(in the rows, 128 means zero)
Each row has a class, written after it, and each block has its own classes.
147 122 136 124 145 121 124 123 115  53 134 126 116 102 133 121  94 129 121 137 163 129 125 114 136  95 133 168 133 147 145 136 109 118 : Feg
114 115 121 149 129 151 119 170 123 157 137 117 182 115 104 124 163 141 162 136  99 124  83 140 126 123 126  97 133  84 127 134 105 116 : Feg
128 119 129 116 119 143 151 150 143 142 121 103 121 169 123 108 197 127 123 145 128 117  97 104 118 138 130 112 188 107 150 141 152 119 : paleg
147 110 151 136 141 135 147 148 123  82 141 123 148  98 136 127 120 133 132 126 163 161 156 141 127  39 123 184  95 133 133 126 103  98 : lar
143 139 134 146 165 106 118 125 125  99 115 125 124 101 145 118  97 118 117 140 136 118 113 138 111  93 149 184  96 133 142 114 120 116 : Zegaf
120  97 145 149  99 116 132 145 142 182  96  68 123 118 132 114 182 169 150 150  83 128  83  94 115  76 141 138 153  91 116 139 109 128 : lar
135 132 118 150 120 133 132 128 108  14 147 147 150 114 115 138  41 120 141  65 159 130 158 128 136  58 154 164  88 147 135 128 135 108 : fino
156  78 142 105 132 123 156 137 153  90 128 110 142 110 129 153 151 153 140 190 143 159 102 128 124  85 118 110 145 131 133 130 112 110 : sif
115 129 122 112 159 131 148 136 176 125 126 114 114 141 114  71 164 119 137 134  99 108  90 120  98 133 136 136 195  85 127 132 151 133 : Zomu
117 104 109 106 122 112 141 125 152 116 108  95  86 106  98 112 173 122 169 144  80 143 121 132 118  86 133 145 203 118  98 106 152 125 : sif
125 137 130 142 124 152 143 153 116 176 145 103 170 103 117 104 158 154 183 138  85 143  92 146 136 127 115 108 132  79 100 119 117 137 : lar
149  94 118 120 116 108 151 138 149 106 141 121 128 100 113 147 150 149 155 166 120 150 116 129 140  74 129 120 154 144 126 132 131 115 : lat
130 128 114 116 108 127 154 133 134 151 116  96 108 156 132 113 199 139 131 158 110 137 105 104 116 138 133 120 182 106 121 130 138 120 : Vop
158 110 133 112 132 118 143 134 132 102 138 117 153  93 122 151 131 133 148 159 127 147 107 146 131 102 118 129 139 122 112 140 126 131 : Vop
118 127 130 146 133 132 111 161 126 135 128  94 150 105 122 118 173 150 173 144 111 119  57 129 145 100 114 133 156  95 119 150 128 115 : rimo
115 103 144 137  70 151 161 147 133 126  90  91 122 172 109 109 190 182 146 148 100 144  66 108 139  85 107 127 185  95 124 190 148 106 : Vop
124 123 121 128 129 124 139 143 128 147 121 100 115 158 122 111 172 127 133 138 126 135  88 117 122 114 137 113 166 109 141 125 141 126 : Tusor
147  93 138  96 152 117 132 118 158  76 146 125  97  90 145 136 122 136 147 133 138 129 125 125 148 140  92 139 180 121 125 147 139 118 : paleg
147 117 154 128 143 128 142 137 123  66 124  96 158 122 132 124 115 145 120 151 151 138 116 118 114  46 151 161 122 136 151 133 103 111 : sif
144 130 164 121 134 124 111 113 110 109  93  98 132 115 146  99  92 143  90 126 120 141 126 107 119  42 113 188 139 167 131 130  99 109 : Vop
141 120 149 133 150 125 143 130 109  78 139 111 156 108 123 127 102 129 122 142 151 140 122 149 126  75 149 165 107 142 139 119 118 111 : Vop
121 139 104 126 125 122 146 151 144 131 138 100 118 158 111  94 171 133 152 141 110 121  86 102 117 140 134 103 181 103 125 130 149 125 : sif
155  91 111 119 119 105 119 144 142 117 129 116 119  82 128 179 149 112 151 124 140 131 135 106 136  96 105 110 133 157  99 120 117 116 : Zomu
110 115 133 151 137 131 115 174 115 181 129  90 167 121 119 116 183 151 162 138 106 125  83 134 125 114 119 124 145  88 123 142 105 127 : Zegaf
161 106 157 105 154 112 127 137 153 108 161  93 168  94 160 135 119 146 134 189 147 130 114 129 138  78 134 136 145 145 148 129 114 109 : sif
121 128 126 149 130 134 142 163 127 150 149 120 190  99 102 117 171 144 172 137 102 130  99 148 132 114 129 115 128  81 129 137 102 115 : guriz
133 131 144 136 155 108 139 137 120  89 146  87  98 112 136 105 156 137 139 130 167 136 143 113 121  58 132 179 142 127 130 101 111 126 : zop
114 122 120 112 122 141 138 133 132 143  99  92 106 145 111 107 180 133 148 165 109 135  81 123 118 130 125 106 182 102 109 111 160 134 : zop
115 126 115 138 185 123 131 177 119 158 145  98 196 119  90 104 159 115 152 120 107 112 102 154 119 144 117 101 105  99 120 118 122 114 : fino
133 112 142 138 138 142 136 152 137 175 142  82 176  92 136 123 197 162 159 153  96 118  79 116 126  89 141 140 156  79 131 142 104 117 : lar
158 106 139 114 123 110 143 132 138  79 143 105 145  70 120 148 136 150 169 162 130 137 120 133 143  86 112 141 156 123 113 136 125 137 : zop
111 114 133 152 125 124 132 170 139 153 138  91 170 107 111 117 180 153 179 135 104 127  90 132 138  82 126 126 131  91 101 143 126 116 : Vop
142 145 130 110 143 105 152 123 133 108 121  89 121 121 117  87 162 147 145 153 114 150  95 109 116  97 131 144 164 108 125 140 136 135 : sif
102  87 103 110 146 135  86 153 161 155 129 119 127 100 142 135 190 116 152 165 106 109 103 137 137 130 146 117 186  96 124 126 120  93 : rimo
127 123 134 110 125  94 139 121 170 157 117 104 104 147 115 103 157 136 119 162  95 140  87 123 104 129 112 111 186 120 143 112 148 115 : guriz
104 115 116 129 126 132 131 136 132 176  84  91  95 165 113 121 199 132 128 139 100 112  74 107 112 146 122 115 173 113 122 133 160 118 : Zegaf
119 116 121 149 130 139 135 155 111 183 135  92 155 119 112 121 201 148 160 138 114 134  77 116 134 108 123 107 143 105 117 121 117 120 : fino
121 136 134 117 130 118 171 130 129 128 110  68 120 160 112 107 175 124 142 128 133 138 110 110 105 129 138 123 140 122 117 115 178 134 : Zomu
135 136 114 115 140 122 161 142 145 121 120  99 131 131 135 106 181 149 165 166 108 151  90 131 115 138 114 126 163  99 120 122 152 126 : rimo
131 136 130 118 108 134 153 137 133 145 139 102 131 154 124 124 175 124 123 152 131 136 120 117 107 134 145 129 166 104 134 121 140 135 : lar
129 102 157 135 129 118 116 152 149 165 130  97 153  98 141 118 166 147 152 141 120 127  84 118 141  78 103 150 166 102 127 156 119 127 : Tusor
122 134 121 143 143 130 127 163 118 180 145  96 187 115 115 113 167 148 157 132  99 141  85 125 119  90 143 104 122  91 123 136 114 122 : lat
129 143 132 137 153 122 128 135 108  87 125 106 148 111 119 115 111 128 117 131 135 106 153 127 132 102 146 157  94 141 129 123 113 109 : zop
158 111 156 140 138 130 144 131 103  59 123 119 157  98 133 144  95 151 112 127 157 164 134 124 124  44 129 173  91 155 147 137 101 102 : paleg
117 118 123 145 128 138 130 161 131 152 140 107 163 103 107 122 186 148 169 139  94 139  92 135 130 103 133 116 150  89 121 127 121 118 : paleg
121 101 138 122 152 116 182 143 158 114 156 102 111 155 123  88 161 159 119 139 135 121 136 109 132 124 121 121 153 124 150 139 116  84 : guriz
143 121 141 133 147 126 144 144 111  73 140 105 146 112 120 118 113 136 113 154 152 127 139 132 128  69 147 168 119 144 139 130 109 108 : zop
166 100 138 110 123 106 140 115 137  83 132 103 117  92 137 170 123 149 136 151 145 154 109 104 127  90 113 129 140 140 124 135 123 125 : Feg
109 105 121 152 131 145 124 169 127 153 135 101 170 122 114 128 200 151 176 131 115 132  76 134 131  93 121 125 159  83 133 138 123 109 : fino
117 110 119 112 111 133 144 134 132 163  96  85  89 148 111 113 209 112 132 142 109 129  92  99 110 134 119 125 199 109 112 121 149 117 : sif
151  87 134  98 165 123 134 151 151  96 151 104 125 171 150 146  93 112 109 139 161  78 106 123 117 153 136  94 165 139 165 143 144 125 : Zegaf
125 147 137 154 140 115 135 149 113 176 141  95 185  92 106 115 173 153 170 129  92 155 105 143 117  85 129 132 100  95 110 123 110 135 : sif
115 113 137 131 106 117 166 134 139 147 132  91 111 145 117 109 191 142 132 141 121 131 117 107 127 124 138 143 180 101 127 143 141 128 : Tusor
114 109 157 149 151 150 126 159 110 175 129  98 200 104 110 112 167 154 148 130 111 135  85 146 128  84 130 122 105 100 133 145  96 115 : Zomu
124 108 112 145  73 120 162 130 124 141  87 107  93 127  80 134 194 122 145 161  92 146  90 128 110 116 135 149 175 126 120 101 153 124 : lar
121 129 133 152 146 133 119 164 114 176 132  82 138  97 138 106 226 163 177 133 116 148  85 116 140  58 130 158 150  80 119 161 118 125 : paleg
113 129 129 164  79 124 132 142 135 157 110 110 178  89  95 136 184 167 184 131  59 140  97 140 133  59 140 155 140  88 119 155 137 120 : lat
141 124 143 137 156 119 135 138 114 107 140 109 126 131 139 113 104 136 110 155 150 145 115 130 116  90 131 169 130 150 140 132 116 118 : sif
145 123 154  98 168 142 142 134 148  57 132 101 169 123 128 105 113 111 107 158 156  99 143 131 124  62 150 159 136 143 147 114 122 108 : fino
149  94 149 115 105 120 134 148 131  96 101  86 137  85 121 133 117 135 169 152 134 137  97 111 153  64  91 128 148 143  91 142 127 125 : guriz
166  91 136 107 133 110 137 133 136  92 125 101 134  89 134 154 125 150 154 156 136 156  92 109 133  81  96 122 152 142 114 145 119 125 : sif
163  97 132 113 136 117 150 145 138  84 145 111 130  84 120 150 120 120 159 139 142 144 123 132 125  84 109 135 142 128 106 127 126 139 : Feg
153 139 139 130 154 116 136 129  99 117 126 101 146 106 128 125 127 117 102 113 148 121 145 106 119  82 142 175  94 158 138 127 111 117 : lar
133 135 155 140 159 121 136 125 136 100 132 128 146  92 126 101 124 147 102 149 118 145 158 147 115  59 134 206 102 127 141 136  89 100 : Feg
126 147 115 146 159 116 169 129 156 142 144 119 134 103 143 107 175 155 166 127  79 102 124 130 131 207  99 148 140  61 109 147 124 127 : Tusor
142  86 155 118 142 136 106 142 112 103 121  93 156  88 129 166 119 134 156 160 138 140  88 149 139  93 114 132 157 138 127 124 122 137 : paleg
118 104 125 120 120 146 141 143 138 142 121 108 101 166 133 112 178 124 133 144 127 122 104 123 113 156 130 112 183  93 152 107 126 112 : lar
116 100 153 137 121 134 134 151 117 181 135  80 163 110 124 117 192 168 165 162 117 139  61 119 139 107 124 115 164 108 126 135 118 135 : rimo
157 112 124 124 128 126 139 137 135  77 137 131 132  90 129 136 116 134 162 167 122 139 107 153 140  92 133 151 148 110 126 156 125 124 : sif
135 130 126 149 117 142 129 133 123 149 106 106 151 103 130 140 157 156 173 159  87 114  73 139 138 136 123 125 130 101 127 125 129 128 : lar
123 119 136 121 116 124 128 132 129 150 104 103 101 149 141 115 181 138 129 132 135 140 103 100 118 110 113 136 170 127 134 129 134 130 : rimo
128 122 128 146 128 133 129 157 115 162 123  98 187 108 104 116 170 144 158 139  94 127  77 135 129 108 122 114 130  93 127 134 113 116 : fino
139  90 158 140 144 136 132 150 114  98 125 101 153 100 141 124 123 121 136 121 174 127 126 123 137  50 111 195 132 158 136 128 125 107 : fino
136 149 143 138 152 105 122 120 112  86 136 115 129 121 118 122  94 120 103 110 158 127 138 116 120  89 140 157  95 165 135 120 117 127 : Zomu
162  95 114 132 113  96 160 143 129  66 110 126 105  62 121 154 122 129 178 160 130 155 139 143 143 104 113 150 109 108  86 150 102 127 : guriz
112 120 136 150 133 131 116 145 128 172 144 120 144 101 125 118 152 143 160 138 112 131  86 140 134 110 127 138 152  94 121 143 115 132 : guriz
122 130 121 138 115 130 157 149 132 125 105 127 129 150  98 100 179 119 151 123 129 136  93 122 108 119 112 134 153 111 122 120 148 139 : Vop
124 119 117 142 124 132 139 160 121 172 129 101 160 115 106 114 202 151 158 148  99 148  83 121 124  90 134 114 142  97 121 142 113 110 : sif
159  83 116 109 150 113 148 146 168  84 135 123 128  85 138 157 140 141 156 148 122 142 122 123 130 103 111 120 141 115 110 152 132 112 : paleg
109 126 134 160  88 128 128 152 117 161 118 102 183  98  94 139 165 159 165 138  79 149 102 140 127  96 130 119 109  88  99 130 107 117 : Zegaf
157 126 138  97 165 103 134 127 145 118 149  98 170 111 136 146 123 136 124 153 122 139 115 136 111 122 121 109 129 123 124 126 124 127 : Vop

A new block, with new classes.
175 144 169 133 142 102 185 120 154 128 137 145 126 142 109  84 177  86 198 107 141 187 137  94  80  80 177 111 175 122  93 114 136  93 : Sog
155 106 139 111 115 150 104  51 201 128 122 121 136 137 131 134  94 165 167 146 146 117 191 157  97 146  65 213  42  96 142 149 151 176 : Rogu
143 106 158 113 117 142  96  50 189 124 124 113 146 130 132 131 102 158 141 152 131 119 196 167  84 150  55 222  35 101 141 147 150 176 : gimot
189 179  82 104  85 194 130 189 101 116 134 173  96 185  65  83  54 104  66  90 140 108 202 125 179 143  84  69 219 103 121 133  81 172 : Susis
143 162 171 122 148  86 174 110 185 140 134 142 102 154 117 109 155  68 228  89 143 195 135 109  85 100 173 105 146 142 128 168 145  94 : dul
129 140  94 107  71 150 134  69 226 150 123  87 119 144 115 142  81 177 204 147 210 131  68 137 174 125 135  71  69 154 160 164 170  97 : Rogu
109 108 218 137 116  95 133  70 180 105  61 113 142 152 101 173  89  87 180  54 128 131  84 154  97 147 205  68 131 133 113 123 130 101 : lovev
 94 114 209 135 113 101 120  61 186  89  65 125 119 140  90 171  73  86 180  59 128 122  83 147  99 151 200  72 118 123 102 124 137  91 : Rab
149  94 134 111 145 125 131  56 203 123 103  96 137 157  93 142  94 137 157  99 156 132 202 173 137 107  65 181  98 109 160 138 151 134 : Rab
 85 115 202 127 130 111 108  69 188  90 109 121 103 128  92 156  82  94 191 122 136 106 104 158  49 159 153  80 110 147 121 159 147 131 : Nuv
192 204  63 121  68 156 155 163  85 141 143 165 106 172  60  79  52  79  50  87 176  97 212 116 210 125  96  38 171 122 125 102  70 155 : gimot
160 115 154 106 110 164 110  50 194 115 133 122 132 138 145 134  91 170 164 165 149 125 210 157  82 136  42 215  51  97 134 157 147 180 : Susis
 77 122 211 124 128 113 112  56 188  85 108 118 109 128 107 157  76  96 176 116 126 110 124 158  53 156 153  72  98 134 113 154 148 124 : gimot
156 107 154 113 125 155 105  47 189 114 128 136 131 136 135 134  98 163 145 146 141 120 203 156  84 138  45 216  41  86 133 145 152 161 : Sog
 96 111 208 134 109 113 129  70 185 102  64 120 135 146 101 168  84  88 176  70 128 123  81 149  92 151 200  72 130 141 109 128 132 106 : lovev
157 108 131 106 142 133 134  61 187 120 109 100 135 155 100 137  95 142 151 114 152 119 199 159 130 114  64 189 108 106 145 137 144 144 : Rab
176 185 138 127 112 109 223 165 122 114 146 158  81 103 129  87 164 105 199  95 136 204 123 116 132 121 173 119 162 140 107  92 109 101 : dul
138 115  95  98  91 123 139  58 211 180 107 100 114 188  70 164 107 133 174 149 212 124  84 132 140 139 152  87  66 134 136 119 178  87 : Rogu
 63 142 203  99 123 107  82  58 170 103 118 104 111 116 128 143  83  80 152 130 138 107 123 187  72 153 166  95  90 123  94 117 162 133 : Nuv
179 178 151 132 113 111 233 164 130 140 148 165 103 107 120  87 178 105 195 110 135 212 132 114 115 117 186 125 172 153 115  96 110  94 : lovev
156 116 153 109 116 148 111  43 195 130 128 117 133 143 140 126  95 155 147 136 152 122 192 165  79 141  61 215  58  94 139 120 152 179 : Bod
158  95 142 107 146 128 134  58 189 120 110  91 129 152 112 135  92 134 142 110 151 125 202 168 113 116  62 192 110 107 149 112 142 145 : dul
134  91 154 110 126 167  70  49 230 117 117 108 144 151 130 138 102 189 148 131 116 147 197 195  82 154  33 218  50  86 142 157 163 164 : bigi
141 108 106 101  85 122 146  62 186 167 107  90 114 182  63 163 106 135 162 146 206 122  82 145 146 158 152  99  61 139 131 105 180  85 : panur
 85 126 171 113 138 127 131  55 188 140 101 109 125 157 135 152 114  61 167  83 135 127 126 118  67  93 180  41 128 156 113 112 141  92 : lovev
153 143 111  95  83 146 156  88 195 151 114  84 125 162 125 152  79 155 207 132 211 130  73 141 161 144 126  53  98 142 134 170 167 104 : lovev
101 110 217 143 117 103 128  65 182  81  67  96 129 137 100 164  78  91 176  68 123 124  91 166  96 151 189  82 115 129 109 113 129 115 : gimot
150 108 138 115 150 122 132  58 204 114 108  77 131 170  99 142 101 132 159 109 154 137 206 180 123 117  72 185 110 110 154 130 136 156 : bigi
118 174  69 131  88 161 121 207 108 104 116 160 116 172  95  88  53  93  67 101 151 126 180 127 195 139 109  96 207 100 124 139 109 165 : Susis
162  86 144 109 142 113 142  57 192 135 104  79 135 155  96 130  96 145 147 101 155 137 198 171 115 116  72 193 104 105 149 110 149 147 : panur
129 144 110 104  78 156 131  64 227 146 119  79 111 145 114 152  74 169 211 138 206 133  68 148 170 136 120  89  72 155 156 183 168  90 : Rab
140 113 111 119 101 159 127  81 216 163 103  96  96 169  93 175  81 133 178 146 202 146  55 153 131 156 124 102  64 129 144 164 164  91 : Sog
 83 127 173 118 135 129 136  53 201 132  96 115 123 149 129 146 107  71 166  77 129 128 121 112  73  94 180  47 134 161 113 113 137  90 : lovev
 84 117 211 130 120 103 129  59 182  80  64 114 124 144 110 171  88  86 191  67 122 122  91 133 100 127 200  74 123 132 103 126 131 110 : Susis
118 114 102 116  97 158 125  79 212 144  91  99  97 173  69 187  80 132 196 127 195 133  51 160 150 157 117 103  75 138 150 174 174 110 : Rab
180 186 132 151 119 108 225 169 130 125 139 183 105 115 108  92 173 104 213 108 129 203 126  89 127 118 190 125 155 131 111 121 111 102 : Rogu
175 183 138 132 107 115 230 168 126 134 140 163 110 113 130  87 177 108 206 107 142 209 125 110 125 117 182 126 169 146 107 108 118 104 : lovev
134 116 106  95  93 114 147  66 207 190 110  88 125 196  75 167 107 115 175 142 216 130  94 142 139 159 153  80  71 142 144 126 184  81 : lovev
 88 110 218 135 120 100 122  70 183  68  65 114 136 151  99 167  88  88 189  70 124 124  98 152 110 122 193  71 126 133 111 143 135 119 : Susis
125 138 116 100  65 148 133  63 225 149 118  71 116 147 124 140  77 177 198 146 211 143  63 148 150 122 125  88  71 162 158 169 172 102 : panur
194 196  66 106  65 153 154 171  84 149 142 177 100 167  41  71  61  70  60  91 183  90 200 115 203 123  98  41 181 132 124  90  78 155 : Nuv
156  87 148 114 153 133 127  56 199 125 102  94 139 168 119 138  97 142 153  95 154 128 190 182 117 116  73 188 105 101 147 127 152 150 : Bod
177 138 190 138 133 104 194 122 162 120 134 153 126 136 112  88 170  89 213 111 146 194 133 103  75  79 175 106 165 125  91 125 139  87 : Sog
137 145 186 124 159  94 175 116 143 124 144 161 130 106 112 103 166  97 234 108 128 176 134 127 104 125 173 131 141 112 126 157 174 101 : Bod
163  98 146 105 140 129 127  63 201 120 108 101 132 161 101 139  90 147 153 113 153 129 198 181 132 123  61 187  92 105 137 147 147 141 : Rab
 69 129 205 109 116 107  92  58 167  92 110 105 111 121 135 153  78  93 160 116 134 116 120 179  68 165 158  93  95 109  86 122 156 130 : dul
129 134 112  99  83 145 118  64 234 143 116  75 120 140 126 142  81 175 211 149 213 137  51 166 157 122 110  87  61 157 151 177 183 105 : Nuv
144 152  94  96  87 136 148  85 200 132 117  83 110 162 102 156  83 155 211 144 209 132  70 136 163 146 126  49  87 139 144 177 157 103 : bigi
100 132 209 142 123 108 121  62 191  80  78 121 119 134 114 170  71  94 187  83 129 134  88 149  96 144 192  74 120 123 104 140 130  98 : bigi
165  95 150 118 152 118 133  61 196 128 111  85 145 156 104 133 100 136 145 112 144 134 211 181 118 123  69 182  86 105 150 133 141 142 : gimot
130  75 180 111 138 137  88  50 204 107 107 127 126 145 107 148  75 157 139 113 125 122 201 172  90 132  49 210  90  90 156 143 159 173 : Susis
159 164 177 137 151  82 180 108 193 140 142 129 107 155 131 105 163  79 221 105 141 201 135 117  88  94 186 112 126 151 119 156 141  90 : gimot
111 113 213 137 130  94 121  56 188  91  75  98 123 142 107 162  79  87 168  66 119 121  98 156  90 150 195  80 109 127 108 113 127 107 : gimot
 77 127 192 131 129 121 106  61 197  84 119 127  92 129 103 162  63 100 192 126 141 117 121 150  51 166 154  66 116 130 122 171 145 120 : bigi
138 116  97 121 101 153 135  77 209 156 102  99 100 173  67 179  77 124 193 136 209 133  55 149 160 150 127  92  80 137 144 161 178  91 : Rab
144 156 176 121 144  81 193 118 196 134 135 128 110 159 136 110 159  83 242 117 160 209 147 113  96  79 178 103 138 145 118 169 149  88 : Susis
156  79 172 107 122 167  72  49 213 126 112 105 145 147 135 136  98 190 149 104 117 149 185 203  79 145  20 214  64  82 142 153 160 168 : dul
179 175 141 134 113 110 221 164 120 109 140 176  85 102 114  95 159 108 204  95 131 200 124 110 121 134 167 124 156 133 115 106 111 101 : dul
 74 119 175 124 155 117 129  53 191 113  97 108 110 160 127 149 120  60 161  83 128 120 132 113  69  83 184  58 127 154 105 120 127  83 : Sog
143 105 112 103 101 114 148  63 200 167 107  80 119 183  68 164 108 121 161 149 199 125  93 144 131 162 151 100  62 130 140  94 181  76 : gimot
135 119 143 114 117 145 103  41 192 127 133 109 134 142 145 135  95 163 153 146 160 119 190 173  84 148  58 213  47  98 144 136 157 181 : Bod
189 177  73  97 101 179 108 191  87 125 132 176 100 182  62  81  67 100  59  71 133  97 192 140 168 153  84  63 213 100 119 130  88 168 : Nuv
 68 141 202 109 120  99  96  56 177  98 119 104 103 120 122 154  70  96 165 121 142 118 130 185  82 166 165  93  96 110  89 135 157 120 : Rab
140  97 160 116 129 159  68  41 228 119 121  95 145 145 133 138  99 195 156 124 121 150 189 201  90 152  38 216  60  83 142 156 163 165 : bigi
137  58 173 113 148 123  87  46 196 110 104 118 128 149  96 150  80 147 125  98 130 107 188 178 103 133  56 210  95 102 164 123 160 156 : dul
147  85 168 105 121 159  71  45 217 132 113  98 148 137 118 128 103 184 156 112 123 135 181 207  93 147  34 220  52  99 150 140 167 169 : Nuv
180 153 183 124 128 105 198 130 159 136 144 163 137 140 105  79 181  88 207 120 133 194 144  98  63 100 183 115 183 136  97 121 145 102 : lovev
133 107 145 114 122 160  97  48 190 120 121 116 140 139 143 134 111 155 145 147 137 123 200 160  82 137  54 225  40  94 135 145 147 167 : Sog
145  81 175 108 143 117  94  46 196 110 109 121 124 154  93 158  78 159 128 101 132 113 204 186 108 144  56 217  84  88 163 126 160 150 : Rab
144 115 154 102 114 140 113  54 201 113 129 114 135 144 143 132 103 161 169 156 149 133 204 154  89 131  55 217  49  96 140 145 163 179 : Susis
124 105 104 119 108 163 127  78 213 155  94  91 104 170  94 183  80 145 192 127 201 132  40 174 157 161 125  93  70 141 153 172 175 105 : Bod
178 215  57 119  69 161 142 164  97 139 158 173  96 175  50  76  52  76  54 108 180  97 210 110 215 130 106  43 187 129 125 114  72 153 : bigi
149 172  85 118 106 155 110 164 114  96 120 127 133 167  82  74  48  98  41  89 145  87 187 139 212 119 106  80 210 106 116 126  86 161 : Sog
 77 117 205 135 108 128 119  72 189 105 106 121 103 138 102 164  74  99 188 109 141 119 100 158  51 175 163  78 128 149 120 152 144 133 : lovev
164 147 170 130 139  98 183 121 152 120 139 144 128 137 103  88 176  88 203 117 140 179 132  96  80  92 182 112 168 126 103 126 137  95 : Sog
